Rows near named flat spaces through zero (a row that begins with a name and a colon came from that space):
qn-jp: -55 22 -58 181 -16 63 -73 -27 14 -66 102 31 -108 14 318 -56 -141 10 52 -3 0 57 144 -174 33 -18 -29 217
nb-hr: 221 25 -1 -15 31 -117 11 -77 -98 -75 -123 -42 -36 -87 9 43 -86 -15 -33 138 -7 153 77 155 105 -99 51 -189
lf-mj: 50 267 -18 -154 142 7 84 33 -182 448 64 -48 453 -139 -446 180 -133 80 169 -1 -242 277 -285 -145 99 -93 -292 -108
lf-mj: -48 7 119 112 159 293 63 71 217 45 -40 78 91 -107 -145 -81 -213 30 24 -30 -76 128 -136 -198 9 55 -178 224
lf-mj: -316 246 118 104 136 217 34 -87 194 341 92 30 -60 -104 110 -41 -139 145 263 122 -132 182 120 -592 120 -79 -336 580
nb-hr: 475 -66 -195 -60 -236 -358 -26 11 -434 -59 -90 -37 279 239 -83 174 -69 -264 -301 124 -16 79 -331 601 148 -121 25 -490
nz-qh: 2 35 146 385 -263 124 -59 153 28 223 105 80 193 -93 32 -69 -303 105 157 103 -298 137 -77 -309 -7 93 -468 360
nb-hr: 30 -117 144 -129 35 -40 -3 51 -8 33 -44 62 69 -130 -311 73 101 41 9 -133 -38 -128 -82 13 -30 18 80 -158
nz-qh: -114 20 44 5 25 69 121 -27 -70 158 -4 50 15 -89 -30 38 13 -19 -49 -157 -66 -69 73 -179 47 -54 -94 -1
nz-qh: 386 160 -289 144 167 291 130 40 29 -121 -122 -67 124 146 324 -105 -308 -22 -146 113 199 251 -99 317 -29 -107 41 -27
lh-lg: 127 84 -6 -30 116 -181 -213 -180 123 -297 -59 -107 -140 -81 133 -83 -142 30 140 407 54 288 81 59 126 -108 146 4
nb-hr: 227 -55 8 43 -46 -106 -85 36 -112 199 -18 29 226 150 -140 62 -281 -143 -9 206 -165 416 -193 179 170 -2 -237 137
lh-lg: -66 -157 95 85 -100 -160 -211 -152 114 -242 -28 38 -398 115 408 -104 53 -17 41 199 92 -93 281 -80 109 -87 187 222
lh-lg: 386 68 89 261 -143 247 100 316 -339 535 24 164 667 -93 -290 155 -451 67 -6 -187 -404 177 -266 -104 108 -76 -586 -27
lf-mj: -207 47 -34 91 10 105 99 -2 103 -89 50 -8 -284 -7 189 16 103 -12 -92 -49 138 -125 159 -76 -42 138 -45 251
qn-jp: -171 48 -7 -5 -66 226 236 97 95 275 7 79 60 68 12 -65 150 87 19 -233 36 -357 -151 -201 -236 -29 -10 84
qn-jp: 17 -137 43 -80 -190 -434 -195 -187 -28 -76 -46 -37 -258 180 163 -26 82 -133 52 352 5 118 136 165 114 -63 139 66
nb-hr: 386 -181 44 -262 -61 -425 -119 -82 -194 -193 -181 -27 50 -119 -201 47 82 -50 -41 104 32 -41 15 433 -8 -164 395 -612
lf-mj: -12 91 126 -23 94 95 97 -19 -112 412 -40 76 140 -96 -89 97 -113 68 71 -52 -168 42 63 -296 173 -205 -228 104
lf-mj: 162 -103 -31 -59 -261 -221 -125 80 -24 -183 3 -50 75 86 -75 -36 208 59 35 63 63 -227 -200 299 -210 68 227 -296
nb-hr: -132 -21 6 -13 169 94 35 -90 279 -222 -61 11 -296 -6 118 -129 -29 -86 -31 75 150 109 123 -4 -31 78 117 214
qn-jp: -63 64 -77 -165 185 146 151 -10 72 107 -22 -82 184 -65 -275 -17 136 53 13 -153 60 73 -184 71 -145 68 92 -165
nb-hr: 30 30 101 82 210 109 -45 -74 151 49 -86 -74 13 -79 -98 -2 -199 33 31 276 -48 416 -18 -34 205 37 -206 284
lf-mj: 17 -95 22 -71 -180 -266 -194 -62 118 -488 -28 -48 -209 -18 102 -115 238 34 15 147 160 -344 -11 154 -145 -1 375 -267
lf-mj: 261 79 -33 184 58 178 301 70 -300 305 -145 117 155 37 -1 201 -403 -226 -339 -60 -146 225 -54 59 317 -138 -448 54
nz-qh: -38 7 -23 123 -64 266 184 88 -123 309 24 141 236 97 41 -2 -99 -85 -145 -297 -103 -85 -79 -162 22 -74 -244 82
qn-jp: 248 5 -27 41 17 332 235 342 -237 242 -23 96 529 -46 -395 119 -130 36 -157 -457 -165 -138 -282 98 -100 48 -220 -387
nz-qh: -296 -187 135 55 253 127 -154 -166 394 -336 -76 -33 -366 35 205 -240 -6 35 74 127 87 21 173 -257 88 12 228 235
lh-lg: 504 -8 21 -165 28 -409 -332 -209 -77 -391 -163 -101 47 -142 -31 -34 -123 -3 104 440 32 386 78 409 173 -216 308 -415
qn-jp: 206 235 -81 154 129 384 137 140 49 81 -8 16 335 -114 -82 -56 -315 73 23 -63 -72 290 -158 -22 -48 21 -263 25
lh-lg: 122 61 -153 -83 199 225 205 106 -18 100 -87 -68 263 143 -241 39 -48 -40 -136 -107 39 113 -334 232 -36 44 -32 -199
nz-qh: 27 273 -72 -142 234 165 233 44 -21 269 -4 -57 214 -171 -329 125 -28 104 90 -94 -37 180 -178 -46 -53 9 -126 -86
qn-jp: 159 183 115 -2 -2 -141 -132 -35 -160 227 23 35 169 -123 -86 119 -260 75 219 229 -254 252 22 -222 259 -219 -263 63
lf-mj: 192 -107 -85 102 -223 -203 3 -28 -162 -282 -50 55 -224 17 331 56 43 -128 -263 8 182 -313 80 245 -7 -83 192 -145
nb-hr: -43 263 -169 -175 78 4 166 17 23 66 23 -91 9 84 -118 79 121 15 48 41 90 -1 -209 84 -102 29 9 -71
qn-jp: -37 -96 50 -258 70 -368 -152 -231 -97 -110 -78 -64 -280 156 -23 91 156 -174 -13 206 11 221 263 181 284 -61 154 -93
lh-lg: 249 53 41 -49 -148 -85 41 262 -334 362 46 15 413 -37 -427 223 -78 71 69 -105 -277 37 -152 122 -9 50 -290 -272
lh-lg: 20 -183 15 -193 66 -131 127 45 -146 7 -105 76 -66 109 -231 144 46 -236 -245 -160 7 -151 -68 206 74 -2 93 -242
lf-mj: -53 -115 45 14 -138 -134 -32 12 29 -193 6 34 -208 -78 102 10 151 -7 -98 -19 130 -367 69 39 -107 36 158 -18
nz-qh: 18 10 -24 -166 -39 -112 9 36 -33 39 4 -55 27 25 -151 56 194 30 22 -3 59 -88 -27 172 -107 56 90 -137
nz-qh: 68 -19 113 162 -222 9 -152 169 -32 320 116 51 310 93 -135 -41 -206 79 246 102 -313 255 -113 -121 -12 92 -358 233
lf-mj: 129 -34 -28 -16 -379 -292 -30 33 -246 130 10 48 -78 227 225 74 151 -37 -11 63 -9 -277 99 138 -26 -123 31 -83
lh-lg: -411 20 -26 -139 71 152 149 61 185 39 136 -43 -52 -137 -192 -8 405 144 42 -338 155 -406 -90 -171 -342 218 160 7
lh-lg: -117 47 35 -153 167 -7 69 -34 55 144 -5 -16 -3 -60 -229 77 30 -21 33 11 -8 100 -67 -52 32 31 -41 83
lf-mj: -5 -66 -4 5 -155 -10 -24 32 82 -54 15 8 -105 79 137 -55 234 107 38 -39 145 -273 -4 68 -190 36 186 30
nb-hr: -13 124 -63 -21 39 132 177 26 -108 193 -24 -5 126 35 -24 23 1 29 -7 -148 -71 -39 -28 -94 2 -90 -81 -150
nz-qh: -133 76 -2 189 -40 206 34 101 68 -16 107 56 -23 12 99 -16 -75 25 0 -101 -41 -55 -8 -207 -16 107 -205 231
lh-lg: 417 -143 5 130 -270 -168 -164 85 -187 -217 -62 44 168 14 75 -36 -133 -18 -66 64 -62 -53 -58 287 -8 -80 87 -342
lf-mj: -100 140 58 0 138 99 -158 -19 178 -9 92 -75 126 -108 -138 -91 -81 171 299 121 -120 289 -23 -224 11 62 -96 121
lf-mj: 257 -190 80 -73 -358 -363 25 9 -382 149 -92 116 -81 54 63 164 175 -94 -134 -94 -38 -275 222 253 33 -146 100 -289
lh-lg: -58 -111 87 -220 43 -317 -107 -234 67 -69 -97 -17 -317 70 28 15 162 -110 28 241 97 98 159 108 132 -82 225 79
nb-hr: -253 -90 207 66 89 116 -86 -57 292 38 56 78 -70 -134 -143 -57 -8 33 99 26 -32 119 -85 -285 29 131 -110 456
qn-jp: -247 169 26 -135 289 167 70 -108 372 -51 -35 -80 -231 -74 -22 -95 121 136 177 123 157 65 27 -187 -79 38 112 245
nb-hr: 53 -110 -16 -163 26 -270 -167 -186 -46 -345 -78 -121 -164 -32 63 -40 208 -3 -14 95 113 -35 197 210 49 -72 380 -382
lh-lg: -34 101 2 145 -42 122 -34 75 75 2 102 9 25 -76 74 -32 -81 107 111 6 -33 37 19 -146 -67 82 -137 192
lf-mj: -157 187 -22 17 241 394 249 149 -51 379 20 45 173 113 -119 81 -176 8 -7 -227 -170 64 -23 -308 127 -28 -370 130
lh-lg: 66 -142 -186 -175 -53 -37 208 40 -112 -82 -106 -28 -1 319 -114 41 268 -231 -322 -213 172 -150 -201 496 -115 108 216 -367
nz-qh: -83 64 17 287 -176 267 142 221 39 276 121 126 109 68 39 22 -157 9 -21 -118 -111 -50 -176 -203 -89 157 -415 431
nz-qh: -50 26 7 14 -96 -94 -48 -75 -131 -53 17 -36 7 -99 122 -28 70 36 -2 -34 -51 -146 205 -106 34 -110 32 -209
nz-qh: 105 -109 -34 109 -88 55 -71 66 -193 34 74 162 152 144 138 4 -194 -151 -97 -217 -111 27 39 -32 112 -86 -83 -8
nz-qh: -130 -14 87 -218 232 39 -53 -18 18 4 -3 -32 -11 -94 -162 14 140 133 135 -153 -22 -103 199 -158 24 -60 164 -200
lf-mj: -158 102 -39 -178 230 203 197 86 140 81 7 -63 114 -31 -444 52 123 -12 -24 -161 29 132 -217 81 -117 245 -79 -35
qn-jp: 272 -15 -223 400 -372 325 333 339 -286 218 36 156 341 207 201 32 -208 -165 -403 -374 -26 -215 -259 238 -189 100 -353 -20
qn-jp: -137 -48 21 136 -213 20 30 124 -232 284 129 158 -3 172 245 83 -57 -69 -68 -210 -138 -327 160 -280 77 -101 -232 184
lh-lg: -145 -221 92 56 -315 -216 -120 85 28 -139 104 86 -247 96 64 32 214 -75 -64 -28 56 -349 31 57 -117 193 51 169
qn-jp: -5 -27 23 -52 -66 -62 25 56 -253 308 51 67 160 119 -125 134 -34 -87 -15 -136 -192 43 24 -53 135 -49 -193 -43
nz-qh: 7 74 -24 -135 -135 -351 -71 -119 -146 157 66 -63 -49 -69 6 106 134 26 135 167 -6 43 88 43 -8 -67 54 -8
qn-jp: -126 -191 -18 362 -225 123 -25 132 -12 -161 132 150 -190 111 398 -46 -100 -97 -184 -209 22 -309 90 -149 -42 119 -84 278
nb-hr: 31 -91 -89 -481 462 -17 -14 -171 227 -480 -229 -266 -103 -91 -264 -158 400 127 29 -47 323 -20 94 412 -189 12 755 -728
nb-hr: -123 94 317 207 -221 -3 -250 202 -44 431 266 187 301 -194 -199 63 -314 197 423 45 -494 61 -25 -660 98 -9 -570 448
qn-jp: -169 69 173 300 -312 -41 -122 73 -114 219 213 94 12 -172 138 82 -73 152 165 1 -248 -161 134 -488 74 13 -395 353
nz-qh: -602 -20 100 -59 151 347 246 93 304 72 52 17 -243 -21 -103 -39 371 118 -40 -353 125 -561 16 -399 -215 199 16 212
lf-mj: 217 -338 -68 -113 -235 -362 33 -49 -191 -497 -240 -51 -280 155 133 37 350 -219 -484 -12 293 -562 37 630 -47 -40 483 -632
nz-qh: 495 -127 88 32 -126 -7 -9 162 -242 263 -116 120 651 -3 -476 33 -341 -104 -54 -46 -322 334 -429 266 73 -75 -233 -334
qn-jp: 325 -247 -58 -26 -158 -284 -165 -62 -186 -326 -82 -43 -52 17 119 -5 117 -63 -140 10 124 -35 139 468 -23 -20 362 -414
nb-hr: -41 -44 45 -206 246 -20 -74 -148 179 -169 -109 -81 9 -43 -206 -119 40 -17 67 98 28 216 -35 64 40 -23 212 -176
qn-jp: 477 -31 -155 218 -312 -34 72 153 -409 14 -42 57 337 80 111 67 -213 -124 -259 -115 -94 -12 -122 357 11 -82 -136 -380
lh-lg: 94 -17 -64 218 -39 196 135 91 -70 43 -48 105 43 159 196 -16 -260 -142 -205 -74 -43 -15 -83 -17 90 -60 -191 100
qn-jp: 68 114 79 -26 63 -31 -89 44 -80 376 70 11 222 33 -236 83 -268 10 256 158 -299 542 9 -112 181 14 -359 226
nz-qh: 145 -94 -123 -301 97 -310 -162 -140 64 -475 -92 -141 -251 123 6 -7 257 -96 -70 195 305 32 52 526 -35 39 498 -309
lh-lg: -169 205 -76 65 126 148 32 3 62 15 134 -59 -9 -10 -57 51 -70 -7 67 5 -52 319 -6 -126 74 183 -253 241
lh-lg: -143 -137 154 357 -447 53 -70 220 -27 138 224 211 88 -59 58 38 -29 -15 -81 -172 -125 -335 -113 -242 -110 200 -378 448
nb-hr: 309 255 -58 111 -83 -8 73 100 -198 375 39 36 209 -16 -15 149 -332 21 132 168 -182 414 -41 35 89 -52 -389 196
nb-hr: 231 15 -130 450 -337 -76 -10 -70 -195 -235 -9 61 -201 -2 707 -47 -277 -152 -271 160 68 -43 253 73 117 -134 -127 144
nb-hr: 287 33 86 44 -379 -494 -305 8 -249 62 120 75 117 -111 15 104 -188 -3 218 309 -218 117 9 25 76 -125 -123 7
-25 -118 -148 -199 -235 -311 33 -33 -62 -261 17 2 -239 106 126 58 440 -135 -238 -98 346 -560 -65 369 -248 29 424 -234 | nb-hr
78 84 -89 -160 176 93 74 27 69 -10 -26 -60 156 -59 -226 -24 21 30 43 -67 63 154 -123 164 -133 58 107 -176 | nz-qh
-321 98 -21 24 -104 -78 -80 -112 135 -71 157 -64 -244 -62 255 -66 256 149 175 47 107 -238 133 -274 -134 29 117 207 | nb-hr
269 133 141 193 -247 -89 -79 179 -229 533 85 118 334 24 -159 149 -423 46 257 223 -438 413 -116 -159 179 -47 -594 307 | qn-jp
-124 -222 59 156 -24 140 -67 -21 74 -129 -11 42 42 -43 173 -180 -20 1 -120 -151 17 -241 59 -155 -36 -46 99 -21 | lh-lg
-356 77 6 39 46 62 -35 -119 72 153 150 24 -144 48 206 -41 15 -24 109 -25 -42 95 220 -367 90 -2 -137 400 | qn-jp
464 -158 -5 78 -306 -336 43 33 -511 51 -120 125 29 -56 149 216 -140 -200 -327 -33 -43 -168 177 348 154 -216 -21 -333 | nz-qh
315 -28 -115 45 -83 -119 10 -12 -292 100 -65 -20 187 172 15 97 -161 -148 -136 70 -90 287 -85 305 177 -81 -98 -184 | nb-hr
-18 63 10 144 -35 186 109 107 34 3 10 44 78 -43 -43 -4 -81 19 -57 -93 -51 -73 -141 -100 -38 64 -172 39 | qn-jp
-85 -164 8 183 -173 -10 31 -61 72 -148 -62 -23 -321 113 343 -88 155 -19 -139 41 136 -184 174 67 -44 74 99 130 | lf-mj
-137 -5 -59 56 95 411 335 153 -31 163 -57 53 119 97 -37 11 77 -13 -255 -417 40 -353 -116 -99 -76 14 -96 -106 | nb-hr
347 213 -151 301 2 226 -14 108 -51 122 55 26 420 71 38 -56 -594 -74 55 175 -210 674 -277 63 112 12 -434 212 | nb-hr
-347 228 149 -10 178 391 226 82 242 245 41 103 25 -223 -165 -53 1 170 162 -228 -93 -194 -3 -572 -107 -7 -222 233 | nb-hr
-49 88 -28 190 93 165 -58 -149 161 -51 -5 -51 -100 25 323 -139 -133 71 92 177 33 267 98 -180 110 -63 -49 303 | lf-mj
-65 61 187 13 -84 -135 -110 84 -153 215 85 59 45 -14 -196 186 -97 32 141 89 -290 28 37 -265 237 -17 -351 127 | nb-hr
343 -243 66 -181 -147 -461 -176 -98 -361 -26 -106 65 -4 78 -64 148 5 -219 -124 70 -68 131 203 394 231 -157 154 -335 | nz-qh
-6 14 -24 72 -249 -90 14 51 73 -42 32 29 -118 18 193 -50 104 49 10 85 117 -327 -70 16 -212 5 73 107 | lh-lg
-108 52 -42 167 -248 124 244 172 7 131 67 101 -80 70 85 38 97 21 -61 -202 17 -372 -190 -113 -226 115 -121 136 | lf-mj
254 -97 -43 91 -44 29 4 1 -105 -52 -140 6 182 160 39 -78 -198 -141 -164 62 -72 177 -101 227 117 -91 -42 -204 | nz-qh
-8 34 133 45 9 25 -198 21 140 152 83 -20 190 -135 -115 -62 -97 202 283 174 -116 170 -66 -201 -23 9 -122 249 | lf-mj
